Rows with their classes
[ -3.1   5.6  -1.4  -1.7  -4.8  -1.1  -3.3  -1.1  -3.1  -6.8  -1.3  -0.1
  -0.8  -4.0  -0.5   6.7   2.3   1.6  10.3  -5.3  -1.4  -3.5  -5.3  11.7
  -4.8  -7.8  12.3   5.5  -1.4  -6.0  -2.1   0.2  -6.4  -2.8  -3.0   4.5
 -12.0  -1.4   3.8  -9.6   5.8   3.6   1.7  -8.4  18.4  -1.1  -4.8  -0.8
 -22.1   0.7  16.5  20.4   9.4   1.8   9.8  -3.2  -8.7  20.1  17.3] => (79)
[  6.6   1.4  21.4   6.8 -11.6   4.5  16.7  -5.3  -2.6  10.2   3.6   5.2
  10.7   2.6  -7.1   6.5   6.9   2.3 -11.4  -2.5  19.6  -6.4  -2.9 -19.6
  -4.5 -14.8  19.8  -8.5   1.0   5.9  -2.8  -4.6 -11.8  -2.9  -5.3  -4.8
  -6.4  18.5   8.8  -3.0  -2.2 -13.3  -1.7  -4.1  -6.0 -23.2 -16.5   8.5
  -2.4  -6.3 -14.6 -27.8   0.3   5.9   2.2  -4.6   2.7  -4.5  -6.6] => (81)
[-10.3  15.0 -42.3  10.3  -1.1  25.8  -1.9   3.5  -9.3  11.7   9.2 -13.1
 -19.5  23.6  -9.9   3.1   3.8 -11.2  19.3  19.8  -1.5 -11.3  -3.8  10.3
  -5.3   3.5 -10.3   7.7  -0.4 -29.7   6.9  -1.1 -15.8   5.0  -3.0  -6.4
   7.7 -13.6 -10.4 -11.5  22.7  13.4  -6.0 -23.2  25.3   4.4 -10.7 -12.3
 -19.5   7.2  55.0  84.4  -3.6   2.9  -1.7   7.6 -18.6   2.7  11.1] => (81)
[ 30.2  12.8  17.7  14.0   0.8   0.4  27.1  -5.4  24.1  27.2   6.8   2.8
  -7.6   6.6  -4.0  18.3  -8.2   1.8  -3.8  13.1 -12.8  21.3  -0.7 -29.1
  -4.6 -18.4  14.5   2.4 -20.0  12.4  -1.5 -28.3   1.2  18.3  -6.1   6.8
 -16.8  14.6   4.8 -15.2 -18.4 -23.0   9.7   0.7  22.4 -34.5 -10.0  11.5
 -19.9 -23.5  -3.8 -43.3 -13.3   5.9  -1.4   4.0   6.7 -11.1  22.8] => (81)
[-26.0   9.7   0.8  -7.6  -3.9  -0.7 -63.3   6.2  -3.5 -22.0   7.3   5.7
 -11.2  14.9   7.5  -2.2   3.1 -20.8  -5.8  -5.3  -1.7 -11.0   3.2  11.6
  19.7   0.4  -9.5 -15.1   5.5  -7.1  10.8  -7.4  23.8  -7.2  -5.2   0.4
 -18.8 -27.9   6.3 -14.1 -17.7  11.5  10.2   8.0  19.9  19.3  23.0 -14.7
 -13.3   2.0   5.8 -18.5 -50.8  -7.5   8.8   0.8  11.9  13.9   3.1] => (79)
[ -6.5 -12.8  23.6  -3.7   1.1  -3.5   2.9   1.8  -2.3   0.0  -4.0   5.3
   1.6 -10.8   6.0  -0.8  -1.9  10.2   4.7  -6.1 -16.0  -3.0   3.0  20.9
   0.9   3.9   9.7  -1.8  13.0  -3.0   1.7  14.4  10.8   0.6  -9.5   3.2
 -11.2   7.3   1.0  -3.3  -5.5   4.4   5.6  10.7   3.2   7.0   8.6   0.2
   4.0  -2.9 -16.4 -22.1   2.5  -4.4   5.6  -6.5  -0.7  35.1  -3.2] => (68)
[ -8.6   1.1   3.0  -2.4 -12.2   4.4   5.5  -2.0  -9.3  -8.5   2.4   8.1
   3.9   4.2  -4.9   3.3  12.2  -7.6  -9.1  -6.2  12.5 -22.3   0.5   2.4
   6.8  -6.1   8.5  -6.9  10.5  -6.9   9.6   4.8  -5.7  -1.1  -6.6  -3.3
  -5.4   4.9  -1.2  -5.6   0.4   7.3  -2.6   3.5  -5.1   5.3   0.8  -0.2
  -8.0   5.4   6.8  -8.1 -12.1  -1.7   8.3  -3.1   1.0  10.4  -1.7] => (68)
[  4.3 -11.4  42.6  -8.2   8.1  19.7 -18.5   4.6 -12.6 -32.2 -11.3 -11.5
  10.5 -17.7   3.1  -8.3  -6.5  16.4  32.3 -29.0  13.9   5.6  -0.6   9.0
  -1.7  16.8   2.3  -2.4  11.5  -1.1 -12.5  12.7 -14.5 -33.7   7.6  10.7
   8.0  17.9  -2.1   7.0  17.6  -5.3   9.7  -4.1 -19.1  20.2   5.1   6.8
  16.1   8.8  -3.9  14.7  45.2   6.2   0.8  -3.0 -12.9  13.6 -14.6] => (72)
[  7.9   5.2  33.0  12.8  -3.9  24.1  18.0  -3.8  -4.9  23.7   2.1  -5.4
  -4.4   7.5  -9.3   4.0  -3.4   7.2   9.6  13.8 -14.9  -5.8  -1.6  -7.2
  -5.7  -9.2  16.4   2.6  -0.6 -20.3  -2.8  -5.1 -15.3  -4.9  -9.6  -3.6
   1.5  17.7  -6.6 -10.2   4.9  -6.7   6.4 -11.6  15.6 -16.0  -7.8   5.5
  -5.3  -1.7  18.6  30.6  11.7  10.1  -8.9   2.4  -6.0   3.0   1.0] => (81)
[ 15.6  -4.4  10.2  -3.6   5.2  -8.9  -3.0   2.1  11.5 -12.2  -0.9   1.5
  -0.2  -5.2   5.0   6.0  -3.1   2.4   5.9  -7.5   3.4  20.5   2.3  -5.9
   7.5  -0.6  -2.8  -4.2  -4.9  20.2  -1.1  -1.7  13.4   5.5  -0.1   7.0
 -11.2   3.7   9.1  -2.3  -9.4  -3.6   6.4   8.1   0.9  -0.4   3.4   5.6
  -0.4  -7.9 -28.6 -55.1  -6.6  -1.8   8.6  -2.6   1.7   8.5   9.1] => (83)
[  8.1   2.4   1.5   2.2 -14.0 -13.2  -7.6   0.6   3.2   2.0   1.9   4.0
   3.9  -5.2  -0.1   8.8   1.1   3.2  -9.5   8.3 -17.1   0.6  -2.0  10.7
  -3.2  -7.2  16.4  -1.1 -12.1   4.6  -2.5   1.9  -2.4  -4.9  -3.5   5.9
 -16.8  -1.6  11.2 -13.0  -6.3   3.9  -4.6  -6.0  25.6 -11.3  -7.1  -2.9
 -18.0  -4.3  -8.5   2.0   8.5   2.8   7.6  -8.0  -4.1  10.9  16.3] => (81)
[ 14.4   6.8  11.1   9.4 -14.5   8.4   8.6   0.5  -0.3  11.9   3.4  -1.3
   3.8   4.1  -8.4  10.4   0.9   2.7  -1.8  16.2  -9.8  -6.2  -4.3  -2.5
  -3.2 -11.1  20.4  -2.1  -6.5  -9.5  -2.2   3.0 -14.9  -7.0  -6.0   0.7
  -8.5  10.2   2.9 -14.1   4.7  -0.3  -6.5 -17.5  23.7 -19.9 -22.1   0.7
 -14.5  -3.4   2.1  26.8  14.7   9.5   0.6  -3.0 -11.8   4.6  11.3] => (81)
[  7.1   6.7  25.7  -2.9  11.1  -2.6 -46.9   2.5   0.9 -24.3  -3.5 -11.3
   5.6 -12.7   4.3  -5.0 -13.3   6.3  14.4 -27.0  22.4  23.0  -5.4 -23.4
  -4.8   5.5  -2.0  -6.5  -9.2  10.9 -20.2 -24.9 -12.2 -34.2  20.9   4.0
   7.4  -0.1   7.8   7.4   1.1 -16.7   8.1  -9.5  -6.1  -3.1  -1.7   8.0
   0.0   4.3   3.5  12.5  35.5  11.5  -6.3  -0.4   5.7 -25.0  -5.5] => (83)
[ 14.6   5.2  23.6   0.4 -29.2  -7.0 -11.8   0.9  -6.3 -10.3   2.2  10.2
  19.0   0.9  -6.1   9.4  14.1  -9.0 -33.4   4.8   8.2 -18.0  -4.0 -15.5
   6.9 -18.5  24.5 -18.5  -8.2   5.5   0.2   5.1 -16.3 -18.4  -4.9  -1.8
 -15.9   8.8  14.1 -14.4  -7.5  -0.3 -12.0   0.2  10.8 -15.8 -13.8   0.4
 -11.0  -1.5 -22.4 -15.8  -2.3   6.6   5.0  -6.4   3.0 -11.1   0.8] => (81)
[-19.1   6.3   3.2   0.3 -12.9 -27.4 -35.3  -0.7   0.7   6.7   3.4   9.7
   5.7  -5.3   3.7   1.2   1.9  -3.4 -27.1  -0.7 -16.6 -10.9   0.4   8.9
 -13.2 -10.3  17.8  -8.0  -6.8  -4.6  -0.1 -11.0   7.3  -7.3  -1.0   1.8
 -20.5 -19.3  14.1  -8.5 -18.7   8.3  -2.9   0.6  28.5 -16.3   3.1  -5.4
 -20.2  -6.3  -0.2   2.9  -8.2   1.2   3.2 -10.2  12.9   8.7  10.4] => (68)
[ 10.4  -6.1  -3.7   4.6  10.7 -10.0  12.2   0.3  11.5  18.1  -2.6  -2.9
  -7.6  -5.4   5.0   3.1 -11.8  14.4   7.0  14.9 -33.7  19.1   2.9  14.2
  -8.4   4.8  -0.1  10.4  -7.0  -1.2  -5.5   4.0  12.5  11.3  -0.9   5.9
  -2.7  -1.6   0.2  -1.0  -4.2   0.9   0.8  -0.1  16.3  -7.0   2.5  -2.9
   1.8  -8.1 -11.3   5.6  12.6  -2.2  -0.4  -2.0  -5.5  14.8  12.1] => (79)
[ 22.8   4.9  13.7   9.7 -14.4   7.8  29.6  -4.8   0.0  24.4   6.1   2.0
   5.0   7.3 -11.1  12.4   5.0   5.4  -6.9  14.0   3.2  -0.4  -5.8 -15.6
  -7.8 -18.8  23.1  -2.0  -6.5  -2.0   0.8  -4.4 -16.5   4.6  -8.7  -3.4
  -9.3  21.9   5.3  -9.5   3.2 -11.0  -5.6 -17.9  13.3 -32.8 -25.5   5.4
 -12.7 -10.4  -6.1  -1.1   3.7   9.2   1.4  -3.5  -6.4   0.9   4.1] => (81)
[ 13.3   4.2  33.4   8.7 -12.9   9.8   8.5  -1.0   4.5   8.0   3.3   5.3
  -0.9   4.2  -5.6  12.0   3.0  -1.6  -4.8  12.4 -16.4  -7.5  -1.5  -3.8
   5.4 -14.6  24.5  -4.5  -4.4  -8.2   4.9  -2.5  -5.0  -1.1 -13.4   3.8
 -16.4  13.8   0.9 -20.0  -9.4  -3.6   4.7   1.9  22.4 -12.3  -5.1   2.4
 -14.5  -5.7  -2.9 -19.0 -10.0   6.0   3.7  -2.2  -2.5  14.4  13.3] => (81)
[ 24.1   9.7   7.6   9.8  -5.9   3.2  10.2  -2.0  12.9  10.3   5.9   0.4
  -3.4  10.6  -4.9  11.2  -4.1   0.2  -5.6  16.0  -1.7  14.7   0.8 -23.0
   4.1 -12.1   3.6  -4.0 -16.0  10.0  -1.0 -13.0  -3.5   6.6  -4.0   0.5
  -4.3   7.4   4.1 -10.6  -6.2 -13.0  -0.6  -5.0  12.4 -19.8 -11.4   2.2
  -7.6  -8.1  -9.0 -20.0 -10.6   5.5  -1.9   3.0   0.3 -17.3  10.3] => (81)
[ 10.5  14.1 -22.6   0.5  -2.2  14.1  24.6  -6.3  -0.1  -9.0   1.1  -1.8
  -3.6   8.6  -8.9  14.9   8.4 -11.2  15.1  -6.9  18.7  -7.9  -6.0  -2.3
   1.3  -3.2   6.2  13.1  -1.7  -7.6   8.5  -9.4 -19.3  11.2   0.1   3.9
  -2.8   1.0  -5.2 -12.0  13.1  -1.8   2.8  -8.4   9.0   4.0  -7.1   2.7
 -31.4   7.6  46.8  19.1   0.9   0.2   8.7   7.0 -13.9   1.2  29.3] => (81)
[-15.1   8.4  10.5  -2.1  -8.8  -7.5 -36.7   2.0   0.1  -4.7   5.9   7.1
  -0.8   4.6   3.2  -1.9   3.9  -9.7 -18.1   0.6  -8.7 -12.5   2.2  -2.4
   8.1  -7.5   3.2  -9.8   0.4  -5.7   4.0 -11.2   8.3  -8.2  -4.0  -0.3
 -13.0 -13.6   5.5  -9.7 -18.0   5.7   4.1   6.9  14.8  -0.8   7.8  -6.3
  -9.7   0.6   3.6  -8.1 -27.8  -1.3  -1.5  -2.4  13.8  -3.6   1.0] => (68)
[ -1.5   6.1   6.2   2.0  14.6  21.4   3.6  -2.3   5.6   4.7  -1.6  -4.7
 -14.7   6.9   1.6   0.2  -7.2   2.4  26.8  -7.8   2.6  11.8   0.0  -1.3
   0.6   4.5  -8.4   7.3   4.5  -7.9   2.0 -14.5   5.7   9.5  -1.4   0.7
   2.3   3.8  -8.2  -2.3   2.0  -8.4  17.9  -3.2   0.1   2.3   6.4   5.1
  -6.2  -0.9  21.6  -2.0  -6.6   0.8   1.9   6.0  -2.1  11.1   7.7] => (68)
[-31.5   5.9  -1.3 -12.0  -1.3  27.2 -55.0   4.6 -23.7 -43.7   3.3 -11.4
   2.6   8.6  -1.9 -14.0   9.2 -19.9  14.2 -31.1  48.7 -24.0  -3.4  -2.4
  15.3  11.2 -19.4 -12.2  23.0 -14.9   1.8  -2.9 -13.7 -32.0   9.2 -10.9
  16.1 -12.7  -6.0   6.0  18.0   8.4   3.4  -6.6 -25.2  33.0   9.1  -4.4
   5.2  18.9  34.1  38.8  -9.4   0.7  -1.9   5.0   1.0 -14.9 -28.5] => (76)
[-16.7   5.8   1.2  -9.4  -9.0   9.1  -9.6  -1.4 -11.6 -26.6   2.0   8.0
  -5.9   5.9  -0.3   8.5  15.9 -16.6   8.2 -19.1   9.0 -27.0   0.5  22.3
  16.4   0.6   8.1   1.6  14.7 -15.8  15.4   5.1   2.8   3.1 -13.8   4.9
 -19.7  -4.2  -1.8 -16.3  -1.8  13.0  11.5  11.2  13.0  27.4  16.2  -4.0
 -26.8   7.9  31.0 -13.5 -32.2  -7.3  20.2  -0.3  -6.9  38.8  21.2] => (68)
[-10.8   6.8   9.4   7.1  -2.2  10.3 -20.6   3.4   2.3   7.9   4.0  -2.5
 -11.0  10.2   0.7  -0.3  -3.2  -2.9   4.3   8.4 -20.4  -5.4   1.0   8.9
   0.6  -1.5   2.1   0.5   1.3 -18.0   3.0  -6.4   4.8  -2.9  -7.4  -2.5
  -6.3  -9.9  -3.8 -11.9  -4.8   7.4   7.3  -5.7  24.8   0.4   5.9  -6.1
  -9.3   2.8  18.9  27.9 -13.3   1.5  -2.8   2.0   0.4   9.5   7.2] => (79)
[ -3.4  -7.5  31.9 -12.9   2.1   2.6 -32.8   1.5 -11.9 -37.1 -10.3  -4.9
  15.5 -20.8   5.1  -6.4  -1.6   9.7  18.2 -33.6  22.7   5.7  -2.0   5.9
  -0.5  10.3   5.1  -4.1   8.1   6.0 -12.7   4.6  -8.5 -32.3  10.2   3.8
   0.2  13.7   8.2   7.5   8.0  -3.6   7.5  -0.4 -13.9  14.5   4.4   5.8
   4.9   6.9  -8.8  -1.5  34.7   5.3   5.5  -8.8  -2.5  11.3 -10.3] => (83)
[-28.1  -0.7   4.0   0.3  -2.0 -27.2 -46.5   3.6   5.4  18.3  -0.2   7.3
   0.4  -8.5  10.1  -7.9  -6.8   7.7 -14.9   2.5 -27.5   0.0   3.7  22.8
 -14.6  -0.1   7.4  -1.4  -3.0  -9.0  -8.7  -6.3  16.8  -8.5   0.2   1.1
 -14.1 -21.5  11.6   2.1 -18.1   8.9   0.2  -4.3  28.8 -14.1   6.1  -8.0
  -6.5  -6.8  -6.3  24.0   5.9  -0.8  -2.6 -11.3  13.5  15.5  -2.5] => (79)
[-32.6   6.3   9.8  -9.4  -5.5  12.7 -66.1   6.1 -18.2 -31.3   4.2  -1.3
  -0.8  14.4   2.6 -10.2   6.3 -17.2   0.7 -20.5  24.3 -19.2   2.4   3.6
  15.0   4.7 -10.0 -17.1  17.0 -12.6   4.8  -4.9   5.9 -25.6   0.3  -5.3
  -5.3 -17.0   2.0  -4.3  -1.1   9.5   7.2   0.5  -3.2  22.9  12.3  -8.1
  -0.1  11.0  16.6   8.5 -28.1  -2.2   3.1  -1.4   9.5   0.7 -17.5] => (68)
[ 23.2  10.5  -2.0  13.0   1.9   6.1  19.6  -2.1  15.6  19.4   5.5  -1.3
 -12.3  11.4  -4.9  16.4  -6.6   1.1   6.8  23.4 -19.0  15.9   0.0  -8.8
  -0.5 -10.6   8.0   5.9 -15.4  -0.1  -0.2 -11.0   0.5  21.4  -6.4   4.9
 -10.9   3.1   3.1 -15.3  -4.2  -9.6   2.3 -10.1  29.5 -20.5 -11.5   0.3
 -17.9 -10.6   4.1  -4.0  -8.6   4.4   1.2   3.3  -5.8   3.0  24.0] => (81)
[ -3.5  -1.9  -1.5  -0.4  -2.6  -2.1   5.4  -1.8  -2.5   6.8  -1.0   0.1
  -2.5  -1.7   0.1   4.1   0.8   6.1   4.3   2.0  -9.3  -1.2  -0.4  12.5
  -6.6  -1.5   9.6   4.8  -0.1  -7.8   0.3   7.5  -0.2   2.8  -3.4   1.5
  -6.3   0.0   1.9  -4.5   0.9   3.0   1.1  -6.0  12.9  -4.2  -2.6  -0.8
 -11.3  -2.8   6.5  14.8   7.8   1.5   4.4  -4.4  -5.6  19.0   9.2] => (68)
[ -5.9  11.8  25.1  -0.4   5.7  21.5 -50.1  10.0  -2.8 -33.4  -0.2  -5.5
 -11.2   4.9   4.4  -0.7  -4.9 -11.5  24.0 -15.5  -4.3  -1.3  -0.5   5.6
  17.1   9.3  -9.6  -2.6   3.0 -15.9  -1.0 -11.4   1.3 -15.3  -0.9   8.0
  -5.5 -11.1  -5.1 -14.2  -0.4   4.8  20.9   0.4  14.5  27.4  22.6  -6.6
 -11.6  10.7  29.7  16.7  -9.8   3.1   0.3   7.4  -1.1   8.2  12.7] => (68)
[ 17.3   5.8  -8.3  10.4 -21.2  28.0  20.5   0.3  -7.7   9.7  10.9   4.5
  -0.4  26.8 -14.3  12.5  11.5  -9.9  -9.8  27.5  15.8 -13.7  -0.4 -19.6
   8.1 -15.4   3.6 -14.1  -3.4  -6.7   6.7  11.2 -19.3  -1.2 -10.1 -10.4
   0.8  12.2   2.6 -13.2  18.9  -0.1 -16.9 -25.7   8.6 -14.3 -29.8  -4.8
  -6.8  -1.9  -2.9  22.4 -11.9   8.1   0.8   1.5 -16.5 -11.3  -6.9] => (81)
[ -6.5   4.1  15.5  -6.7  -7.9   7.0 -32.9   2.7  -9.8 -32.4   3.2   3.8
   7.9   1.9   0.2  -1.9   8.0 -13.3  -3.3 -18.1  23.7 -11.3  -2.5  -7.0
  16.2  -0.9   0.0 -14.8   7.8   1.9   4.2   0.3  -1.9 -19.1  -0.3  -0.4
  -8.5  -3.0   3.2  -5.0  -1.8   1.9   4.4   7.4  -7.0  15.4   6.8  -1.7
  -2.5   7.1  -2.0 -21.8 -16.6   2.7   6.6  -0.6   4.8  -1.7  -8.4] => (68)
